Moves between objects:
ded τ kon
ded ρ fam
ded ζ nit
ded δ bas
ded ψ zif
ded π nuv
ret τ zik
ret ρ tid
ret ζ pap
ret δ nak
ret ψ suv
ret π zod
nif τ nof
nif ρ gef
nif ζ tem
nif δ kuz
nif ψ tam
nif π koz
ril τ nat
ril ρ vam
ril ζ nav
ril δ pif
ril ψ veb
ril π lef
zoz τ tiv
zoz ρ kup
zoz ζ vam
zoz δ nav
zoz ψ pif
zoz π veb
niv τ pap
niv ρ fim
niv ζ zov
niv δ zis
niv ψ nol
niv π fem
pul τ kiz
pul ρ zik
pul ζ fuz
pul δ fam
pul ψ nit
pul π bas
vam τ veb
vam ρ pud
vam ζ vog
vam δ zoz
vam ψ ril
vam π zub
fem τ nal
fem ρ puv
fem ζ tid
fem δ pap
fem ψ nak
fem π suv
kiz τ bis
kiz ρ nit
kiz ζ bas
kiz δ zif
kiz ψ nuv
kiz π vot
dun τ pud
dun ρ bas
dun ζ zif
dun δ nuv
dun ψ vot
dun π zek
nom τ gug
nom ρ vef
nom ζ pur
nom δ gaf
nom ψ luz
nom π paz
lef τ gad
lef ρ zub
lef ζ tiv
lef δ nat
lef ψ les
lef π beg
sop τ fim
sop ρ koz
sop ζ bip
sop δ rad
sop ψ nim
sop π vav
rad τ sol
rad ρ nof
rad ζ sop
rad δ leg
rad ψ zot
rad π fim
zos τ nop
zos ρ tak
zos ζ zon
zos δ mip
zos ψ nuf
zos π lin
geb τ ded
geb ρ nal
geb ζ zik
geb δ fuz
geb ψ fam
geb π nit
kon τ vog
kon ρ zif
kon ζ nuv
kon δ vot
kon ψ zek
kon π kup
gad τ zos
gad ρ les
gad ζ beg
gad δ vem
gad ψ tak
gad π zon
fim τ nol
fim ρ nim
fim ζ vav
fim δ sol
fim ψ niv
fim π puv
tem τ koz
tem ρ baz
tem ζ rig
tem δ nif
tem ψ ziz
tem π rir
rin τ sas
rin ρ gug
rin ζ zuf
rin δ fuf
rin ψ neb
rin π bog
nal τ fam
nal ρ nak
nal ζ suv
nal δ zod
nal ψ geb
nal π pul
nol τ vev
nol ρ niv
nol ζ puv
nol δ tid
nol ψ pap
nol π nak
nim τ niv
nim ρ sop
nim ζ leg
nim δ zot
nim ψ fim
nim π zov
nop τ tad
nop ρ nuf
nop ζ lin
nop δ zed
nop ψ pil
nop π lun
rig τ rir
rig ρ zat
rig ζ gef
rig δ tem
rig ψ kuz
rig π tam
nuf τ pil
nuf ρ zos
nuf ζ soz
nuf δ sep
nuf ψ nop
nuf π fop
gaf τ dig
gaf ρ tur
gaf ζ nom
gaf δ vul
gaf ψ feg
gaf π gug
nit τ nuv
nit ρ pul
nit ζ mup
nit δ ded
nit ψ kiz
nit π dun
vog τ zub
vog ρ zek
vog ζ kup
vog δ vam
vog ψ nav
vog π pif
vot τ vam
vot ρ dun
vot ζ kon
vot δ bis
vot ψ pud
vot π vog
rir τ leg
rir ρ kuz
rir ζ tam
rir δ koz
rir ψ bip
rir π rad
baz τ ziz
baz ρ sas
baz ζ zat
baz δ gef
baz ψ tem
baz π kuz
pum τ tur
pum ρ zed
pum ζ pil
pum δ lun
pum ψ lov
pum π vef
pur τ paz
pur ρ lon
pur ζ tur
pur δ nom
pur ψ vul
pur π feg
puv τ nak
puv ρ zov
puv ζ zis
puv δ nol
puv ψ fem
puv π ret
pif τ rol
pif ρ zoz
pif ζ ril
pif δ zub
pif ψ tiv
pif π nat
zuf τ bog
zuf ρ paz
zuf ζ dig
zuf δ rin
zuf ψ biv
zuf π ton
vev τ fuz
vev ρ pap
vev ζ nak
vev δ suv
vev ψ zod
vev π geb
nat τ vem
nat ρ veb
nat ζ lef
nat δ rol
nat ψ kur
nat π gad
bis τ zoz
bis ρ nuv
bis ζ vot
bis δ zek
bis ψ kup
bis π vam
nuv τ kup
nuv ρ kiz
nuv ζ dun
nuv δ kon
nuv ψ bis
nuv π pud
vul τ zuf
vul ρ pur
vul ζ gaf
vul δ luz
vul ψ paz
vul π dig
tid τ suv
tid ρ zis
tid ζ nol
tid δ fem
tid ψ ret
tid π vev
zod τ mup
zod ρ vev
zod ζ nal
zod δ zik
zod ψ fuz
zod π fam
dig τ ton
dig ρ feg
dig ζ gug
dig δ zuf
dig ψ fuf
dig π neb
pil τ vef
pil ρ nop
pil ζ fop
pil δ pum
pil ψ tad
pil π lon
ton τ gef
ton ρ fuf
ton ζ neb
ton δ bog
ton ψ dor
ton π baz
lun τ pur
lun ρ fop
lun ζ pum
lun δ tad
lun ψ lon
lun π tur
kuz τ bip
kuz ρ rig
kuz ζ nif
kuz δ ziz
kuz ψ rir
kuz π nof
tiv τ beg
tiv ρ pif
tiv ζ veb
tiv δ lef
tiv ψ rol
tiv π kur
dor τ nif
dor ρ ton
dor ζ sas
dor δ zat
dor ψ gef
dor π tem
ziz τ sop
ziz ρ tem
ziz ζ kuz
ziz δ tam
ziz ψ koz
ziz π bip
nak τ geb
nak ρ fem
nak ζ ret
nak δ vev
nak ψ nal
nak π zik
zav τ sep
zav ρ vem
zav ζ tak
zav δ zon
zav ψ mip
zav π nuf
les τ tak
les ρ lef
les ζ rol
les δ kur
les ψ gad
les π gir
paz τ biv
paz ρ vul
paz ζ feg
paz δ gug
paz ψ zuf
paz π fuf
nav τ lef
nav ρ vog
nav ζ zoz
nav δ ril
nav ψ zub
nav π tiv
lon τ vul
lon ρ lun
lon ζ lov
lon δ vef
lon ψ pur
lon π gaf
feg τ fuf
feg ρ gaf
feg ζ luz
feg δ paz
feg ψ dig
feg π rin
bas τ vot
bas ρ mup
bas ζ ded
bas δ kiz
bas ψ dun
bas π kon
lov τ gaf
lov ρ pum
lov ζ tad
lov δ lon
lov ψ tur
lov π nom
vef τ luz
vef ρ tad
vef ζ lon
vef δ tur
vef ψ nom
vef π vul
rol τ gir
rol ρ tiv
rol ζ nat
rol δ les
rol ψ beg
rol π vem
sep τ pum
sep ρ mip
sep ζ nuf
sep δ lin
sep ψ zed
sep π pil
gir τ soz
gir ρ beg
gir ζ vem
gir δ tak
gir ψ zon
gir π mip
tur τ feg
tur ρ lov
tur ζ vef
tur δ pur
tur ψ gaf
tur π luz
luz τ rin
luz ρ nom
luz ζ vul
luz δ feg
luz ψ gug
luz π zuf
soz τ fop
soz ρ zon
soz ζ mip
soz δ nuf
soz ψ lin
soz π zed
fuz τ bas
fuz ρ zod
fuz ζ geb
fuz δ pul
fuz ψ mup
fuz π ded
leg τ zov
leg ρ bip
leg ζ rad
leg δ nim
leg ψ vav
leg π sol
nof τ zot
nof ρ tam
nof ζ koz
nof δ bip
nof ψ rad
nof π nim
biv τ zat
biv ρ zuf
biv ζ fuf
biv δ neb
biv ψ bog
biv π dor
sol τ tid
sol ρ zot
sol ζ fim
sol δ zov
sol ψ zis
sol π nol
zub τ les
zub ρ nav
zub ζ pif
zub δ veb
zub ψ lef
zub π rol
bog τ rig
bog ρ biv
bog ζ ton
bog δ sas
bog ψ zat
bog π gef
vav τ puv
vav ρ leg
vav ζ zot
vav δ fim
vav ψ zov
vav π zis
veb τ kur
veb ρ ril
veb ζ zub
veb δ tiv
veb ψ nat
veb π les
pud τ ril
pud ρ vot
pud ζ zek
pud δ kup
pud ψ vam
pud π nav
tam τ rad
tam ρ nif
tam ζ ziz
tam δ rir
tam ψ nof
tam π sop
zed τ lov
zed ρ sep
zed ζ nop
zed δ fop
zed ψ pum
zed π tad
kur τ zav
kur ρ nat
kur ζ les
kur δ beg
kur ψ vem
kur π tak
vem τ mip
vem ρ kur
vem ζ gad
vem δ gir
vem ψ zav
vem π zos
suv τ pul
suv ρ ret
suv ζ vev
suv δ nal
suv ψ zik
suv π fuz
lin τ lun
lin ρ soz
lin ζ sep
lin δ nop
lin ψ fop
lin π pum
gef τ tam
gef ρ dor
gef ζ baz
gef δ rig
gef ψ nif
gef π ziz
mup τ dun
mup ρ fuz
mup ζ fam
mup δ nit
mup ψ bas
mup π zif
mip τ zed
mip ρ zav
mip ζ zos
mip δ soz
mip ψ sep
mip π nop
zik τ nit
zik ρ suv
zik ζ zod
zik δ geb
zik ψ pul
zik π mup
pap τ zod
pap ρ nol
pap ζ fem
pap δ ret
pap ψ vev
pap π nal
zon τ lin
zon ρ gir
zon ζ zav
zon δ zos
zon ψ soz
zon π sep
gug τ neb
gug ρ luz
gug ζ paz
gug δ dig
gug ψ rin
gug π biv
zis τ ret
zis ρ sol
zis ζ niv
zis δ puv
zis ψ tid
zis π pap
zat τ kuz
zat ρ bog
zat ζ dor
zat δ baz
zat ψ rig
zat π nif
kup τ pif
kup ρ bis
kup ζ pud
kup δ vog
kup ψ zoz
kup π ril
fop τ lon
fop ρ lin
fop ζ zed
fop δ pil
fop ψ lun
fop π lov
zot τ zis
zot ρ rad
zot ζ nim
zot δ vav
zot ψ sol
zot π niv
neb τ baz
neb ρ rin
neb ζ biv
neb δ ton
neb ψ sas
neb π zat
beg τ zon
beg ρ rol
beg ζ kur
beg δ gad
beg ψ gir
beg π zav
koz τ nim
koz ρ ziz
koz ζ rir
koz δ nof
koz ψ sop
koz π leg
zek τ nav
zek ρ kon
zek ζ bis
zek δ pud
zek ψ vog
zek π zoz
fuf τ dor
fuf ρ dig
fuf ζ rin
fuf δ biv
fuf ψ ton
fuf π sas
zif τ zek
zif ρ ded
zif ζ kiz
zif δ dun
zif ψ kon
zif π bis
tak τ nuf
tak ρ gad
tak ζ gir
tak δ zav
tak ψ zos
tak π soz
tad τ nom
tad ρ pil
tad ζ lun
tad δ lov
tad ψ vef
tad π pur
fam τ zif
fam ρ geb
fam ζ pul
fam δ mup
fam ψ ded
fam π kiz
zov τ fem
zov ρ vav
zov ζ sol
zov δ niv
zov ψ puv
zov π tid
sas τ tem
sas ρ neb
sas ζ bog
sas δ dor
sas ψ baz
sas π rig
bip τ vav
bip ρ rir
bip ζ nof
bip δ sop
bip ψ leg
bip π zot

In the rows, 25 stands for zero.

The rows follow the links: the fewer symbols apart two objects are, the more alike their rows tend to be.

Object, then a row for it; each showing differs a little:
zoz	[ 31  18  26  32  31  17  26  17  28  32  29  24  30  11  30  21  33  17  47  25  18  21  34  18  26  25  24  20  15  34  22  28  33  30  25  20  31  16  18  27  26  33  32  18  19  36  16  24  14  33  17  26   9  19  26  33  20  20  18  23  41]
lon	[ 18  36  36  38  29  25  19  22  38  19  19  29  35  27  19  30  19  33  16  23  37  26  25  19  19  16  21  25  29  22  26  27  34  20  28   4  28  28  27  31  31  17  25  29  28  19  39  36  16  19  37  29  29  38  27  15  36  23  25  23  16]
vog	[ 32  17  25  30  30  18  27  18  27  32  29  23  29  11  30  20  34  16  47  25  17  21  34  18  27  26  25  20  15  34  22  27  32  30  25  22  31  16  18  26  26  33  32  18  19  36  14  23  16  33  16  25  10  17  26  34  20  21  18  24  41]
pul	[ 33  14  16  15  23  23  31  26  14  32  31  21  17  20  31  20  32  16  38  26  13  23  27  28  31  33  29  24  19  29  23  24  19  31  22  43  24  21  22  20  20  34  27  20  21  33  10  15  31  32  12  22  18  12  24  36  14  26  23  27  37]
zik	[ 33  14  14  13  21  24  32  27  13  31  31  21  16  22  31  20  31  17  35  27  13  24  26  30  31  34  29  25  20  28  24  23  16  30  22  45  23  22  23  19  19  33  26  20  21  32  11  14  34  31  13  21  21  12  22  35  14  27  25  27  35]
nom	[ 17  37  34  35  28  27  19  24  35  18  19  29  32  30  19  31  18  34  12  24  37  27  23  22  19  17  21  26  31  21  27  26  32  19  28   7  26  29  28  30  30  16  23  30  29  17  40  35  19  18  38  28  32  38  27  14  36  24  26  23  13]
zat	[ 18  32  25  19  19  32  24  32  22  18  21  27  21  39  20  30  17  34   3  25  32  29  15  32  23  24  25  30  35  16  28  22  18  20  25  30  19  34  32  24  23  17  18  32  31  14  35  26  35  17  33  25  41  32  23  17  29  29  32  27   9]
beg	[ 27  26  33  40  34  17  22  16  37  28  25  26  36  12  26  24  29  22  41  23  26  21  34  14  22  19  21  20  18  32  23  29  39  26  27   6  33  18  20  31  31  27  31  21  22  32  24  32   8  29  26  28  12  28  28  27  28  19  18  22  35]
rol	[ 28  24  32  38  34  17  23  15  35  29  25  25  35  11  27  23  30  21  43  24  24  21  35  15  23  21  22  20  17  33  23  29  38  27  27   9  33  17  19  30  30  29  32  20  21  33  23  30   9  30  24  27  11  25  28  28  27  19  18  22  37]
ded	[ 34  14  17  18  25  21  30  24  17  33  31  21  20  17  31  19  33  15  42  26  13  23  30  26  30  31  28  22  18  31  23  24  22  31  23  38  26  19  20  21  21  35  29  19  20  35  11  17  27  33  12  22  15  13  24  36  15  25  22  26  39]
bis	[ 33  16  22  26  29  19  28  20  23  33  30  23  25  13  31  20  34  15  46  25  15  21  33  21  28  28  26  21  16  33  22  27  29  31  24  28  29  16  18  24  24  34  31  18  19  36  12  21  20  34  15  24  11  15  25  35  18  22  19  25  42]
bog	[ 17  33  27  22  20  32  22  31  25  18  20  27  23  38  19  30  16  34   3  25  34  29  16  30  22  23  25  30  34  16  28  23  20  19  26  25  20  34  32  25  25  16  18  32  31  14  37  28  32  17  35  26  40  34  24  15  31  28  31  26   8]
zot	[ 25  22  15   9  16  31  29  34  11  24  27  24  13  35  26  25  23  26  13  27  21  28  16  36  29  32  29  30  30  19  26  20  10  25  22  47  17  30  29  18  18  25  20  28  27  20  22  16  42  23  21  21  36  20  22  26  20  31  31  28  19]
nuv	[ 33  15  20  23  27  19  29  21  21  33  31  22  23  14  31  19  34  15  45  26  14  22  32  23  29  30  27  22  16  33  22  26  26  31  24  32  28  17  19  23  23  34  30  18  19  36  11  19  23  34  13  23  12  14  25  36  16  23  20  25  41]
vev	[ 31  15  14  10  19  26  32  30  11  30  31  22  14  25  30  21  30  18  30  27  14  25  23  32  31  34  30  26  23  26  24  22  14  30  21  48  21  24  24  19  18  32  24  22  23  29  12  14  37  30  14  21  25  13  22  34  15  28  26  28  32]
nif	[ 20  30  21  15  17  33  25  34  18  19  23  26  18  39  21  28  18  32   4  26  29  29  15  34  25  27  27  30  34  16  28  21  14  21  24  36  18  33  32  22  22  19  18  31  31  15  32  23  38  18  30  24  41  28  23  19  27  30  32  28  10]
zed	[ 20  34  37  41  32  22  19  18  40  22  20  28  37  22  21  28  22  30  24  23  35  24  29  16  19  16  20  22  25  26  25  29  39  21  28   0  30  24  24  32  32  19  28  27  26  24  35  37  11  22  35  29  22  36  28  18  35  21  22  22  22]
luz	[ 16  36  33  33  26  28  19  26  33  17  19  29  31  33  19  31  17  34   9  24  37  28  21  24  20  18  22  27  32  19  27  26  29  19  27  10  25  31  29  29  29  16  22  31  30  16  40  34  22  17  38  28  34  38  26  14  35  25  28  24  11]
kur	[ 27  24  33  40  34  17  22  15  36  28  25  26  36  12  26  24  29  22  42  23  25  21  35  14  23  20  22  20  18  33  23  29  39  26  27   7  33  18  19  30  31  27  32  21  21  32  24  32   9  30  25  27  11  26  28  27  28  19  18  22  35]
rig	[ 19  31  23  17  18  33  25  33  20  19  22  27  19  39  21  29  17  33   3  26  31  29  15  33  24  26  26  30  35  16  28  22  16  21  24  33  18  34  32  23  23  18  18  32  30  14  33  24  37  18  31  25  41  30  23  18  28  30  32  27  10]
gir	[ 25  27  34  41  34  18  21  16  38  26  23  26  37  14  25  25  28  24  38  23  28  22  34  14  21  18  21  20  20  31  23  29  40  25  28   3  33  19  21  31  31  25  31  22  22  30  27  33   8  28  28  28  14  29  28  25  30  19  19  22  32]
geb	[ 33  14  15  14  22  24  32  27  13  32  31  21  16  22  31  20  32  16  36  26  13  24  26  29  31  33  29  25  20  29  24  23  17  31  22  44  24  22  22  19  19  34  26  20  21  32  11  14  33  31  13  22  20  12  23  35  14  26  24  27  36]
nol	[ 29  17  14   8  17  28  31  32  10  28  29  22  13  30  28  23  27  21  23  27  17  26  20  34  31  34  30  28  26  23  25  21  11  28  22  50  19  27  26  18  18  30  22  24  25  25  16  14  40  27  16  21  30  15  22  31  16  29  29  28  26]

Each walk starts at a row. The symbols on each line, taken left to right, move it on to the next object.
Answer with the object's row; about right is enough.
start [ 30  17  14   9  17  28  31  32  10  28  30  22  13  29  28  22  27  21  24  27  16  26  20  34  31  34  30  28  25  23  25  21  11  28  22  50  20  27  26  18  18  30  22  24  24  26  15  14  40  27  16  21  29  14  22  31  16  30  29  28  27]
π ζ ψ -> [ 32  14  15  12  20  25  32  29  12  31  31  22  15  24  31  21  30  18  33  27  14  24  25  31  31  34  30  26  21  27  24  22  15  30  22  47  22  23  23  19  19  32  25  21  22  31  12  14  35  31  13  21  23  13  23  34  14  28  26  27  33]
π ζ ρ π ρ ψ π -> [ 34  14  18  20  26  20  30  23  19  33  31  22  21  16  31  20  34  15  43  26  13  22  30  25  30  31  28  22  17  32  22  25  23  31  23  36  27  18  19  22  21  35  29  18  20  35  11  17  25  33  12  22  14  13  25  36  15  24  21  26  41]
start [ 33  15  21  24  28  19  29  20  22  33  31  22  24  13  31  19  34  15  46  25  14  21  32  22  29  29  26  21  16  33  22  26  27  31  24  31  29  17  19  23  23  34  31  18  19  36  11  20  21  34  14  23  12  14  25  36  17  23  20  25  41]
ζ ζ ρ ρ -> [ 33  13  16  17  24  22  31  25  16  32  31  22  19  18  31  19  33  16  40  26  13  23  28  27  31  32  29  23  18  30  23  24  20  31  23  41  25  20  21  21  20  34  28  19  20  34  11  16  29  33  12  22  16  12  24  36  14  25  23  27  39]
τ π π δ δ -> [ 31  19  27  33  32  17  25  17  31  31  28  24  31  11  29  21  33  18  46  24  19  21  35  17  26  24  23  20  16  34  22  28  35  29  26  17  32  16  18  28  27  32  32  18  20  36  17  26  13  33  19  26   9  20  27  32  22  20  18  23  41]
start [ 17  36  34  36  28  27  18  24  36  18  19  28  33  30  19  30  18  34  13  24  37  26  23  21  19  17  21  26  31  21  27  27  32  19  28   6  26  29  28  30  31  16  23  30  29  17  40  35  18  18  37  28  31  38  27  14  36  24  26  23  13]
δ ψ ζ ζ -> [ 17  37  34  34  27  27  19  25  35  18  19  29  32  31  19  30  17  34  11  24  37  27  22  22  19  17  21  26  31  20  27  26  31  19  28   8  25  30  29  30  30  16  23  30  29  16  40  35  20  18  38  28  33  38  27  14  35  24  27  24  12]
π ρ τ ψ -> [ 17  35  28  24  21  31  22  30  26  18  20  27  24  38  19  30  16  34   4  25  35  29  17  29  21  22  24  29  34  16  27  23  21  19  26  22  21  33  31  26  26  16  19  32  31  13  38  29  31  16  35  26  40  35  25  15  32  28  31  25   8]
start [ 19  35  36  40  31  23  19  20  39  20  20  29  36  24  21  29  21  32  21  23  36  25  27  17  19  16  20  23  27  24  25  28  37  21  28   1  29  26  26  32  32  18  26  28  27  21  37  37  13  21  36  29  25  37  28  17  36  22  23  22  19]
ρ τ π ψ τ -> [ 17  35  30  27  23  31  21  29  29  17  19  28  27  36  19  31  16  35   5  25  36  29  18  27  21  21  23  29  34  17  27  24  24  19  27  18  22  33  31  27  27  15  20  32  31  14  39  31  28  16  37  27  38  36  25  14  33  27  30  25   9]
ψ ζ δ δ π -> [ 18  32  24  18  19  33  24  33  22  18  21  27  20  39  20  29  17  33   3  26  32  29  15  32  23  25  26  30  35  16  28  22  17  20  25  30  19  34  32  23  23  17  18  32  31  14  35  25  36  17  32  25  41  31  23  17  29  30  32  27   9]
start [ 22  32  36  42  33  21  19  17  40  23  21  28  38  19  23  27  24  28  30  23  33  23  31  15  20  16  20  22  23  28  25  29  39  23  28   0  32  22  23  32  33  22  29  25  25  26  32  36   9  25  33  29  19  34  28  20  33  20  21  22  26]
ρ ψ ζ ζ π -> [ 20  33  36  41  33  22  19  18  40  22  20  28  37  21  21  28  23  29  26  23  34  24  29  16  19  17  20  22  25  26  25  29  39  22  28   0  31  23  24  32  33  20  28  26  26  24  35  36  10  23  34  29  21  35  28  19  34  21  22  22  23]
τ ζ ψ ζ -> [ 18  36  36  38  30  25  18  21  38  19  19  29  35  26  20  30  20  33  17  23  37  26  25  19  19  16  20  24  29  23  26  27  35  20  28   3  28  27  27  31  32  17  25  29  28  20  39  36  15  20  37  29  28  38  28  16  36  22  24  23  17]
start [ 33  16  22  27  29  18  28  19  24  33  29  22  26  12  31  20  34  15  47  25  15  21  34  20  28  28  26  20  16  34  22  27  29  31  24  27  30  16  18  25  25  34  31  17  19  36  13  22  19  34  15  24  10  16  26  35  18  22  19  24  42]
ψ ζ ρ ρ π π -> [ 31  19  26  33  32  17  26  17  29  32  28  23  31  11  30  21  33  17  47  24  19  21  34  17  26  25  24  20  16  34  22  28  34  29  26  18  31  16  18  27  27  33  32  18  20  36  16  25  14  33  18  25   9  19  27  33  21  20  18  23  41]
ψ π ρ π τ -> [ 24  29  35  42  34  19  20  16  39  25  23  26  37  15  24  25  27  25  35  23  29  22  33  14  21  18  21  21  21  30  24  29  40  24  28   2  33  20  21  32  32  24  31  23  23  29  29  34   8  27  29  28  15  31  28  23  31  19  19  21  30]
start [ 24  29  35  42  34  19  20  16  40  25  22  27  37  16  24  26  26  26  35  23  30  23  33  14  20  17  20  21  21  30  24  30  40  24  28   2  33  20  21  32  32  24  30  23  23  29  30  35   8  26  30  29  16  31  29  23  32  19  19  22  30]
ζ ρ ρ δ π τ ρ -> [ 22  31  36  42  33  20  20  17  40  24  21  27  38  17  23  27  25  27  32  23  31  23  32  14  20  17  20  21  22  29  24  30  40  23  28   1  32  21  22  32  32  22  29  24  24  27  31  35   8  26  31  29  17  33  28  22  33  19  20  22  28]
ρ τ ζ π ψ -> [ 18  35  36  40  31  24  18  21  39  20  19  28  36  25  20  29  20  32  20  23  36  25  27  18  19  16  20  24  27  23  26  28  36  20  28   2  29  26  26  32  32  18  26  28  27  21  38  36  13  21  36  29  26  37  28  16  36  22  23  22  18]
